Below is a small trained network, with its code and all its weights. Each question gives an input and a target symbol and asks what happens when units are switched off, that is, made to give their printed mean instead of their output.

import numpy as np


def w(rows, s, z=0):
    codes = np.array(rows[::2]) - 128.0
    scale = np.full(codes.shape[1], s)
    scale[-1] = z or s
    return codes * scale


def f(y):
    return np.maximum(y, 0)


def softmax(a):
    e = np.exp(a - a.max(-1, keepdims=True))
    return e / e.sum(-1, keepdims=True)


def log_softmax(a):
    a = a - a.max(-1, keepdims=True)
    return a - np.log(np.exp(a).sum(-1, keepdims=True))


def net(x, mask):
    ids = ['βγεμτω'.index(c) for c in x.split()]
    T = len(ids)
    res = E[ids] + P[:T]
    q, k, v = (res @ M[0].T for M in (Q, K, V))
    z = softmax(np.where(np.tri(T) > 0, q @ k.T / 4**0.5, -1e9)) @ v
    res = res + np.where(mask[0], z, O[0][:, -1]) @ O[0][:, :-1]
    y = f(res @ A[0][:, :-1].T + A[0][:, -1])
    res = res + np.where(mask[1:9], y, B[0][:, -1]) @ B[0][:, :-1]
    return log_softmax(res[-1] @ U[:, :-1].T + U[:, -1])


Q, K, V, O, A, B = {}, {}, {}, {}, {}, {}
E = w([
[153,44,220,177],'β',
[151,104,112,39],'γ',
[214,179,160,36],'ε',
[147,152,69,96],'μ',
[182,175,246,59],'τ',
[213,115,118,161],'ω',
],0.013)
P = w([
[111,185,106,105],'0',
[254,119,86,192],'1',
[196,130,96,151],'2',
[166,147,95,136],'3',
[193,93,107,128],'4',
[127,179,95,208],'5',
],0.0085)
Q[0] = w([
[2,134,83,121],'h1',
[129,125,51,87],'h1',
[91,61,131,156],'h1',
[207,76,103,155],'h1',
],0.0092)
K[0] = w([
[164,187,61,244],'h1',
[48,148,3,137],'h1',
[181,75,58,125],'h1',
[155,54,50,5],'h1',
],0.0059)
V[0] = w([
[183,49,103,189],'h1',
[153,115,255,44],'h1',
[135,23,58,96],'h1',
[101,239,84,117],'h1',
],0.015)
O[0] = w([
[64,76,183,208,108],'h1',
[171,243,12,241,254],'h1',
[15,229,234,173,150],'h1',
[184,142,247,44,149],'h1',
],0.012,0.0081)
A[0] = w([
[226,88,146,230,63],'n1',
[204,123,145,204,253],'n2',
[187,15,194,143,123],'n3',
[121,146,2,163,95],'n4',
[8,109,58,140,151],'n5',
[180,113,107,162,201],'n6',
[17,94,206,130,9],'n7',
[74,208,111,255,191],'n8',
],0.0093,0.0043)
B[0] = w([
[253,138,172,108,204],'n1',
[26,114,71,98,236],'n2',
[159,12,142,169,141],'n3',
[123,61,185,162,247],'n4',
[173,168,207,199,143],'n5',
[51,114,122,107,204],'n6',
[84,198,142,92,140],'n7',
[134,164,109,84,254],'n8',
],0.012,0.018)
U = w([
[127,94,143,116,39],'β',
[184,153,128,17,35],'γ',
[148,71,72,67,60],'ε',
[109,76,180,2,2],'μ',
[87,33,131,56,194],'τ',
[52,114,131,40,251],'ω',
],0.0085,0.0029)

Each question gives the input, a string of symbols that net reads in full, and the target symbol t.
The units are the heads (4 rows each of Q, K, V and O) and the neurons (one row each of A and B). Each row of codes is followed by its name. A weight is (code - 128) times the scale printed after its matrix; where a second scale follows, it is the last column's (O, A, B and U).
mask holds one flag per unit, heads first, then neurons. A switched-off unit (its flag False) gives its mean, the last column of its rows in O or B, instead of its output. The means were averaged over made-up inputs and are rounded, as every weight is.
A unit's drop is (log p(t) with every unit on - log p(t) with that unit switched off) / (log p(t) with every unit on - log p(t) with every unit switched off).
The circuit of an input: a set's keep is (log p(t) with only the set's units on - log p(t) with every unit switched off) / (log p(t) with every unit on - log p(t) with every unit switched off). Starting from all 9 units, units are removed one at a time, each time the one whose removal leaves the highest keep (on an exact tie, the one counted first), for as long as the keep stays at least 0.8.
units of the circuit, in order: the units of the circuit, biggest drop first
k most important neurons: the k neurons with the biggest drops, biggest first
drop when u is switched off: that unit's drop, to one decimal
input ω γ β, target ω: 4 most important neurons : [n7; n8; n2; n4]
input β γ ω γ ε, target ω: units of the circuit, in order : [h1; n1]
input γ γ γ γ ε, target ω: units of the circuit, in order : [n1; h1]
input ε τ μ ε, target ε: units of the circuit, in order : [h1; n8; n2]
input ω γ ω, target ω: 2 most important neurons : [n7; n4]
input τ β β μ β γ, target β: 3 most important neurons : [n5; n2; n4]
input μ ω ω μ, target μ: 2 most important neurons : [n2; n7]
input ε τ τ ω, target ε: 2 most important neurons : [n1; n2]
input ω ε γ ω τ, target ε: most important neuron : [n1]
input β γ γ ω τ, target ε: 2 most important neurons : [n1; n4]
input τ γ ε τ β ε, target ε: 2 most important neurons : [n1; n4]
input ω ω ω, target τ: 2 most important neurons : [n3; n8]
input β ω γ, target β: 3 most important neurons : [n5; n2; n6]
input ω γ γ ω ω ω, target ω: drop when h1 is switched off : 0.8
input μ ε β β β, target β: drop when h1 is switched off : 1.5
input ω β β, target β: drop when n3 is switched off : 0.0
